Each row of numbers stands for one thing and depends on some of the facts below. Use the named rows to name the rest.

Some things and their rows:
23  -5  -18  -9  9  5  3  8  -12  -2  -27  -12  -4  -4  29  -9  -15  -12  -13  4  -7  18  -1  6  4  9  15  10  -10  1  -11  -14  6  -33  2  -8  29  44  -24  -5  -21  10  -24: k_105
3  -13  12  -1  -6  14  6  7  6  -4  -13  -8  0  0  -17  10  3  3  -4  10  -4  19  13  -3  9  7  -4  1  -1  -7  23  21  9  2  0  -12  -8  -4  -2  3  21  -9  16: k_535
-3  -17  6  -3  -9  -11  10  7  -6  -15  1  0  -7  -9  -11  -15  -5  6  -6  20  10  5  -5  -6  0  13  0  3  -3  1  15  -24  -8  -6  -2  -2  12  3  -1  1  -5  7  6: k_854
-2  -8  1  -2  -21  -20  3  5  5  -9  14  7  -6  -3  -11  -15  -4  -4  -2  5  0  -12  -6  -5  4  5  1  -3  -6  4  3  -13  -15  6  4  11  1  4  3  0  -7  19  -6: k_199
-23  6  10  -5  15  -17  4  8  3  9  16  19  13  -4  -13  2  8  -2  11  -10  1  -8  13  8  -6  -23  17  8  -22  0  -43  1  -3  -3  -14  -12  -22  -9  6  -1  -22  26  14: k_206
-3  8  0  0  0  6  -3  15  18  11  -5  -21  8  -19  7  24  7  -10  -3  5  -1  -11  19  22  -16  -31  16  15  -16  -23  1  5  14  2  -9  -20  4  -6  1  13  -13  -19  18: k_588
7  15  -34  20  19  7  -32  11  2  5  -3  -6  8  2  21  13  -1  -13  11  -17  -8  -11  9  10  14  -17  -1  -31  0  3  -9  14  23  1  2  12  -6  16  -3  -14  9  -4  15: k_638
8  -4  10  -5  -18  -10  8  -5  7  -1  -2  1  -3  11  7  -5  -7  -6  -3  1  0  1  0  -4  -4  8  -1  7  4  10  -18  -1  -15  -1  4  6  -10  5  -12  6  -6  22  -22: k_242
-5  -6  -3  8  5  -14  10  -3  -5  -13  9  8  -11  1  -11  -22  2  0  -4  7  6  -3  -17  5  6  9  0  3  -5  -1  12  -9  -7  4  -5  5  11  0  4  -4  -9  8  -10: k_867
-1  9  4  6  -3  -1  -15  -15  3  0  4  -5  2  4  8  12  10  3  9  -1  6  -9  -7  4  -5  -4  -10  -14  18  3  14  2  -4  9  1  1  -11  -18  13  3  15  -17  3: k_426
-2  1  27  -31  -27  -1  -5  -11  9  -2  0  5  -16  3  -16  -9  -4  -7  -12  -2  5  -9  -7  -5  5  12  9  16  -8  11  13  15  -20  -11  10  -10  1  -4  -4  15  0  3  -4: k_178
13  -7  -1  -20  -1  12  6  18  -3  -7  -20  -10  2  -7  -13  -2  -12  -7  -13  2  -8  8  9  -6  10  10  11  16  -15  -6  11  5  16  -23  11  -8  16  19  -14  2  -11  -1  4: k_471
5  7  2  0  6  -6  2  -8  -12  -7  5  9  -3  7  -15  -17  -2  -4  3  -1  3  7  -13  8  1  13  2  8  -3  -1  1  -5  -3  -4  -1  -4  3  -4  3  1  -9  7  -16: k_226
6  5  2  8  -3  4  1  -13  8  3  -8  -13  2  2  31  14  2  4  2  9  -2  1  0  6  -13  -8  -7  -4  19  -5  -2  -2  -2  3  -5  5  -2  -4  -3  8  9  -10  -10: k_451
-12  -15  9  6  13  12  6  -9  -13  3  0  14  5  5  -8  5  10  23  15  1  3  20  7  -12  10  7  -13  -10  9  9  -3  8  4  9  -6  2  -20  -10  8  -5  26  -1  30: k_347
-2  6  -33  -6  40  7  -15  3  -17  5  0  20  -7  6  0  -16  -6  0  9  -23  -7  -4  -6  -7  25  7  -1  -13  -6  15  -21  15  15  -12  14  7  5  17  -9  -21  1  17  -3: k_336
12  14  -30  9  18  6  -30  4  1  9  -12  -6  4  -1  21  14  -1  -9  4  -14  -5  -7  5  4  12  -12  -2  -28  2  4  -2  5  18  -4  7  14  6  16  -7  -10  11  -8  10: k_783

There are 3 kinds of fact about the things: Ω, ψ, σ.
Ω: is of sort; ψ: belongs to class; σ: points at
k_785	Ω	tozudel; k_105	Ω	tozudel; k_842	Ω	gezon; k_386	Ω	vuzor; k_648	Ω	klidrom
k_54	Ω	vuzor; k_527	Ω	vuzor; k_422	Ω	tozudel; k_426	Ω	klidrom; k_508	Ω	tozudel
k_684	Ω	gezon; k_451	Ω	klidrom; k_577	Ω	klidrom; k_654	Ω	vuzor; k_441	Ω	gezon
k_53	Ω	tozudel; k_854	Ω	vuzor; k_985	Ω	gezon; k_352	Ω	gezon; k_548	Ω	gezon
k_399	Ω	tozudel; k_715	Ω	gezon; k_190	Ω	flobre; k_279	Ω	klidrom; k_748	Ω	flobre
k_126	Ω	tozudel; k_410	Ω	gezon; k_940	Ω	gezon; k_470	Ω	vuzor; k_502	Ω	klidrom
k_445	Ω	klidrom; k_207	Ω	klidrom; k_340	Ω	gezon; k_942	Ω	klidrom; k_331	Ω	gezon
k_789	Ω	vuzor; k_782	Ω	gezon; k_274	Ω	klidrom; k_549	Ω	klidrom; k_20	Ω	tozudel
k_535	Ω	flobre; k_411	Ω	klidrom; k_963	Ω	tozudel; k_336	Ω	tozudel; k_783	Ω	klidrom
k_320	Ω	flobre; k_873	Ω	klidrom; k_544	Ω	klidrom; k_588	Ω	klidrom; k_218	Ω	gezon
k_674	Ω	klidrom; k_478	Ω	klidrom; k_177	Ω	vuzor; k_761	Ω	klidrom; k_201	Ω	klidrom
k_424	Ω	tozudel; k_161	Ω	flobre; k_387	Ω	gezon; k_157	Ω	flobre; k_756	Ω	flobre
k_524	Ω	vuzor; k_332	Ω	flobre; k_326	Ω	klidrom; k_272	Ω	tozudel; k_587	Ω	klidrom
k_228	Ω	gezon; k_962	Ω	tozudel; k_638	Ω	klidrom; k_74	Ω	klidrom; k_433	Ω	flobre
k_206	Ω	gezon; k_867	Ω	tozudel; k_60	Ω	flobre; k_242	Ω	gezon; k_608	Ω	klidrom
k_129	Ω	tozudel; k_178	Ω	gezon; k_471	Ω	vuzor; k_338	Ω	vuzor; k_168	Ω	klidrom
k_800	Ω	klidrom; k_136	Ω	klidrom; k_582	Ω	tozudel; k_983	Ω	klidrom; k_997	Ω	klidrom
k_885	Ω	tozudel; k_147	Ω	gezon; k_199	Ω	gezon; k_226	Ω	tozudel; k_171	Ω	gezon
k_934	Ω	klidrom; k_964	Ω	tozudel; k_657	Ω	klidrom; k_621	Ω	gezon; k_691	Ω	klidrom
k_103	Ω	gezon; k_877	Ω	klidrom; k_397	Ω	vuzor; k_347	Ω	flobre; k_541	Ω	gezon
k_370	Ω	flobre; k_170	Ω	vuzor; k_88	Ω	tozudel; k_263	Ω	klidrom; k_946	Ω	klidrom
k_92	Ω	klidrom; k_167	Ω	gezon; k_785	ψ	906; k_105	ψ	43; k_386	ψ	43
k_648	ψ	906; k_527	ψ	906; k_508	ψ	906; k_684	ψ	906; k_451	ψ	43
k_577	ψ	906; k_441	ψ	178; k_53	ψ	43; k_854	ψ	906; k_985	ψ	906
k_352	ψ	584; k_548	ψ	178; k_399	ψ	43; k_715	ψ	906; k_190	ψ	43
k_279	ψ	178; k_748	ψ	906; k_126	ψ	178; k_410	ψ	584; k_940	ψ	906
k_470	ψ	584; k_502	ψ	178; k_445	ψ	906; k_207	ψ	584; k_340	ψ	584
k_942	ψ	178; k_331	ψ	584; k_789	ψ	906; k_782	ψ	178; k_274	ψ	178
k_20	ψ	906; k_535	ψ	178; k_411	ψ	906; k_963	ψ	178; k_336	ψ	584
k_320	ψ	906; k_873	ψ	178; k_588	ψ	178; k_478	ψ	43; k_177	ψ	43
k_761	ψ	43; k_201	ψ	178; k_424	ψ	584; k_161	ψ	584; k_387	ψ	43
k_756	ψ	584; k_524	ψ	584; k_332	ψ	178; k_326	ψ	906; k_272	ψ	584
k_587	ψ	178; k_228	ψ	178; k_962	ψ	584; k_74	ψ	584; k_433	ψ	43
k_206	ψ	584; k_867	ψ	906; k_60	ψ	584; k_242	ψ	43; k_608	ψ	584
k_129	ψ	178; k_178	ψ	178; k_471	ψ	178; k_338	ψ	906; k_168	ψ	43
k_800	ψ	584; k_136	ψ	178; k_582	ψ	43; k_983	ψ	178; k_997	ψ	906
k_885	ψ	584; k_199	ψ	906; k_171	ψ	43; k_934	ψ	906; k_964	ψ	178
k_691	ψ	584; k_877	ψ	178; k_347	ψ	584; k_541	ψ	43; k_170	ψ	178
k_88	ψ	178; k_946	ψ	43; k_92	ψ	584; k_167	ψ	43; k_785	σ	k_201
k_785	σ	k_548; k_105	σ	k_638; k_105	σ	k_783; k_105	σ	k_336; k_105	σ	k_577
k_386	σ	k_207; k_386	σ	k_206; k_386	σ	k_502; k_386	σ	k_885; k_648	σ	k_638
k_648	σ	k_60; k_422	σ	k_940; k_508	σ	k_274; k_654	σ	k_92; k_654	σ	k_524
k_654	σ	k_549; k_854	σ	k_272; k_399	σ	k_638; k_399	σ	k_587; k_399	σ	k_761
k_399	σ	k_167; k_126	σ	k_332; k_445	σ	k_272; k_340	σ	k_347; k_331	σ	k_190
k_331	σ	k_103; k_331	σ	k_470; k_789	σ	k_873; k_789	σ	k_691; k_782	σ	k_274
k_782	σ	k_527; k_782	σ	k_885; k_20	σ	k_885; k_411	σ	k_167; k_320	σ	k_347
k_588	σ	k_502; k_218	σ	k_168; k_218	σ	k_279; k_218	σ	k_748; k_218	σ	k_332
k_218	σ	k_161; k_478	σ	k_352; k_478	σ	k_426; k_387	σ	k_963; k_387	σ	k_147
k_962	σ	k_326; k_962	σ	k_684; k_962	σ	k_470; k_962	σ	k_336; k_433	σ	k_157
k_178	σ	k_524; k_471	σ	k_963; k_471	σ	k_60; k_800	σ	k_715; k_983	σ	k_441
k_983	σ	k_549; k_934	σ	k_274; k_657	σ	k_171; k_657	σ	k_470; k_621	σ	k_74
k_877	σ	k_964; k_877	σ	k_147; k_541	σ	k_54; k_170	σ	k_674; k_170	σ	k_352
k_170	σ	k_136; k_88	σ	k_582; k_88	σ	k_985; k_88	σ	k_167; k_88	σ	k_502
k_946	σ	k_157; k_946	σ	k_263

Name these rows:
No name comes twice in this set of rows, the named rows included.
-1  -15  30  -20  -20  -1  -4  -23  -9  -12  -10  1  -11  -5  -2  -11  1  -1  1  17  18  10  -9  -1  -1  26  15  8  0  15  22  -14  -18  -24  -3  -21  4  3  0  13  -3  -5  3 : k_654
-1  -8  2  -1  -9  -14  16  0  -5  -8  6  3  -13  -4  -5  -21  1  2  -12  12  8  4  -16  1  0  11  2  15  -4  -3  17  -22  -11  -4  -8  -2  22  5  4  1  -15  3  -9 : k_785
15  6  -11  30  -5  6  25  6  -2  6  4  -14  21  11  11  15  3  19  -1  3  -9  1  0  -5  -18  -3  -32  -7  36  -23  -13  -8  6  38  0  25  -8  -19  -1  1  11  -14  -35 : k_168
11  -9  0  25  -2  18  26  22  -4  -5  -1  -2  20  12  -34  14  2  12  -1  -7  -18  24  10  -15  2  9  -28  -1  14  -26  11  21  22  39  6  15  -18  -23  0  -8  27  -6  -9 : k_332
-11  14  12  8  -3  5  -29  -31  10  -2  9  6  -13  8  14  11  11  2  14  -1  12  -15  -11  7  1  -4  -4  -14  14  16  20  10  -13  7  0  1  -15  -18  10  7  25  -10  13 : k_549
19  2  0  -1  -5  8  36  13  -12  -2  1  -5  12  2  -37  -8  -6  6  -14  -9  -9  6  -8  -7  -5  12  -16  31  3  -31  2  0  6  18  12  1  5  -17  -6  -8  -10  -15  -38 : k_126
-4  -12  -14  5  29  13  -7  9  -12  9  -9  12  7  1  0  8  2  13  10  -6  -5  21  18  -16  20  1  -3  -21  1  7  -15  12  20  -5  0  5  -10  12  4  -14  20  9  33 : k_60
-13  3  12  -13  5  -8  -3  -17  -9  7  15  28  -4  9  -16  -8  -1  13  11  -9  5  -8  -3  -12  6  6  -5  -1  4  16  -21  10  -20  4  4  9  -18  -14  8  -2  5  17  -1 : k_352
-5  7  19  -22  -20  15  -5  -19  14  2  -7  -14  -12  -10  9  10  8  4  -10  15  12  -12  -2  5  -7  -2  4  15  1  5  35  7  -7  -11  2  -13  10  -7  1  18  13  -35  6 : k_983
5  -10  24  -22  -16  13  10  -2  -1  -12  -11  -8  -7  -5  -21  -5  -4  0  -11  12  1  12  -2  -3  -3  22  8  25  -6  0  24  0  -9  -14  9  -16  8  -3  -6  14  -1  -9  0 : k_170
-26  14  3  14  39  -14  11  1  -3  4  23  21  8  6  -16  -3  6  -5  18  -12  6  -1  4  20  -2  -19  15  10  -16  -6  -36  6  1  7  -16  -19  -23  -18  11  -5  -19  26  11 : k_885
-2  -30  8  2  -13  1  12  5  -1  -10  -3  -3  -2  -8  -1  -3  4  11  -10  20  9  23  8  -8  -3  10  -5  -12  4  -1  27  -19  1  6  -11  -5  10  6  8  2  12  -8  21 : k_320
-23  10  0  11  24  -7  -5  0  9  14  10  2  15  -11  11  23  16  9  11  -7  6  -9  16  17  -11  -38  12  0  -8  -8  -26  -4  11  6  -19  -10  -10  -18  13  3  -6  -6  22 : k_207
11  5  -5  -1  -5  -7  -13  3  -3  -1  6  10  1  11  -12  -8  -5  -15  9  -17  -6  -3  -4  -6  15  8  -2  -13  -2  7  -18  7  1  4  12  14  -17  4  0  -10  1  17  -11 : k_147

The same things again, as new rows of numbers:
Some rows with their names:
10  -8  3  -5  0  4  7  8  -6  4  3  5  0  -17  2  -4  6  4  3  -3  -3  -2  -8  2  -8  1  5  0  4  -1  -4  4  6  -2  0  7  11: k_370
-4  9  6  -4  7  1  -1  -3  9  -2  -10  -14  21  29  -1  -5  -3  1  -1  8  4  -11  8  -2  13  5  -12  -7  0  3  5  -9  2  -4  13  -5  2: k_218
18  10  -2  -7  7  3  -22  -7  1  8  15  0  1  21  -7  1  -10  13  -7  5  -13  -2  -2  12  7  -6  -11  1  1  -7  -10  -30  -8  -15  16  -5  7: k_167
-11  -1  -1  10  14  -1  -10  -5  7  5  -8  2  8  9  3  7  6  -19  1  -6  7  7  13  -16  -10  -4  -5  6  14  3  8  16  12  3  -8  1  -3: k_983
-5  -2  -1  11  3  8  0  -9  -4  -5  5  -1  19  13  -6  6  1  -19  1  0  -2  16  5  -17  -8  -1  -13  -1  25  2  7  19  -10  -13  5  7  -14: k_648
-37  -1  -26  3  4  15  20  -1  3  -11  -16  -4  38  9  -9  -1  9  -22  7  8  20  12  31  1  -35  8  -1  7  -3  14  15  12  -8  1  1  36  -19: k_445
-3  -6  -2  3  4  0  -16  5  -7  9  -4  3  -14  -18  2  5  10  -7  3  -5  -2  9  5  -5  -17  -5  -2  6  -4  -3  1  5  12  8  -9  0  4: k_136
-4  -25  -16  25  13  5  6  15  3  16  -13  8  -17  -31  14  -17  -8  -5  -2  -8  7  15  2  -13  7  -11  -10  -3  -15  8  2  -7  10  27  -34  -18  1: k_274
-3  -6  -2  3  4  -1  -16  5  -7  9  -4  3  -14  -18  2  5  10  -7  3  -5  -2  9  5  -5  -17  -6  -2  6  -4  -2  1  5  11  9  -9  0  4: k_201
-5  -3  6  8  12  9  3  -8  7  -3  -7  -5  15  6  3  3  2  -8  -1  -1  5  7  9  -15  -12  2  -7  3  15  7  1  21  8  -5  0  6  -7: k_657
15  -3  1  12  4  12  -6  -3  -5  4  4  6  -17  -12  -1  3  0  8  -4  -1  1  14  1  5  -18  -2  2  11  -2  10  -15  -3  6  2  -2  9  -3: k_168
-7  6  -2  4  -12  -1  12  -3  4  -1  4  -3  20  22  -3  2  -1  -10  -3  2  5  -2  0  -2  17  8  -4  -12  4  -1  10  1  -17  -2  9  1  -11: k_785
3  2  3  -9  -10  0  2  4  2  5  3  -6  -2  -9  4  0  2  13  -5  1  -3  -10  -3  7  6  6  1  -6  -16  -8  -3  -7  -3  2  6  -1  3: k_226
-5  -5  -7  -9  -1  -8  8  1  6  -8  5  0  -10  -15  6  -10  -17  15  -3  -1  -7  -8  -9  3  19  -6  2  -3  -12  -10  -3  -9  -10  -1  -12  -19  1: k_885
15  7  -2  0  -6  1  -5  -3  5  9  15  6  -8  3  1  4  -4  16  -11  0  -3  -4  -5  15  6  2  5  2  -10  -4  -12  -18  -6  -2  7  1  1: k_582
-39  9  -23  -27  -5  -5  18  4  10  -20  -15  -8  13  -8  -3  -4  1  9  5  11  14  -17  21  25  -21  8  21  10  -35  0  5  -8  -5  4  -1  23  -4: k_272
5  -10  -7  6  -19  2  19  8  -7  6  14  11  -5  -23  2  -1  3  0  -3  -7  -2  5  -14  3  6  5  8  -8  -4  -5  2  5  -16  5  -5  5  -6: k_527

Rows to name:
No name comes twice in this set of rows, the named rows included.
8  20  44  6  -5  -16  5  -12  3  -26  -23  -20  -11  43  -2  1  -5  0  9  10  11  -19  -12  -11  38  7  6  -8  16  20  3  14  15  6  11  -23  -2 : k_340
-12  12  1  -2  10  -10  -13  -2  11  5  -13  -8  18  38  -1  1  1  -13  2  4  7  -11  13  -4  15  0  -9  -4  3  0  13  -11  7  4  7  -8  5 : k_178
-2  -7  -3  2  5  -1  -19  4  -7  10  0  4  -13  -17  1  6  8  -7  2  -6  -6  10  4  -6  -17  -7  -5  6  -1  -6  0  4  9  5  -8  -1  4 : k_587
-14  13  6  -11  8  -9  2  -8  9  -20  -14  -14  12  30  -5  -5  -12  1  6  11  4  -14  5  0  14  -1  -1  -1  3  5  6  -4  0  -7  7  -10  0 : k_331
1  -9  -9  -1  13  0  -26  0  -5  14  10  7  -7  -16  2  6  1  -8  -2  -10  -16  13  3  -11  -13  -14  -13  5  10  -16  0  2  2  -7  -10  -8  6 : k_502
0  2  -2  -2  -22  0  7  6  -9  2  8  -2  -2  -3  -5  0  4  2  -1  4  -3  -2  -8  8  10  6  -1  -12  -13  -6  4  -9  -17  3  8  2  -4 : k_867
-6  7  4  -17  -2  -8  -4  2  -5  -17  -9  -13  -11  2  -5  -8  -8  13  7  12  -6  -12  -3  11  9  -3  1  -2  -15  -1  -1  -16  -1  -1  4  -11  8 : k_410
10  13  -4  2  8  0  -8  -17  20  8  20  7  21  33  1  9  -11  3  -14  -4  -3  -3  2  1  11  0  -3  3  18  -7  -6  -6  -11  -19  11  -1  -6 : k_399
-4  5  3  -17  -1  -8  -5  2  -5  -15  -6  -12  -11  1  -5  -9  -10  14  6  10  -9  -11  -4  10  10  -6  -2  -2  -14  -4  -2  -18  -3  -4  3  -13  9 : k_206
9  -6  5  -5  0  3  8  6  -5  3  1  4  3  -13  1  -2  7  2  4  -3  0  -3  -6  2  -9  3  7  1  6  2  -3  7  8  -2  2  9  10 : k_157
8  13  -1  5  4  0  0  -14  19  5  11  5  17  31  2  7  -8  4  -12  -1  5  -5  4  4  11  4  3  3  9  1  -5  -6  -5  -8  9  2  -7 : k_105
-3  -2  -3  8  -11  0  21  -3  5  0  11  10  18  6  1  5  3  -12  -3  -7  6  3  -5  -6  8  8  7  -6  16  -1  9  18  -15  -4  1  9  -13 : k_789
3  3  -1  -6  -14  2  -6  6  -15  1  3  -11  0  9  -12  -6  0  2  3  11  -10  -1  -5  8  11  1  -14  -13  -10  -5  5  -22  -16  -2  15  -4  3 : k_985
-7  -24  -14  37  8  16  29  5  4  2  -9  4  10  -6  7  -20  -15  -15  -3  -3  13  22  1  -21  17  -5  -17  -11  5  18  8  5  -9  14  -24  -12  -17 : k_934

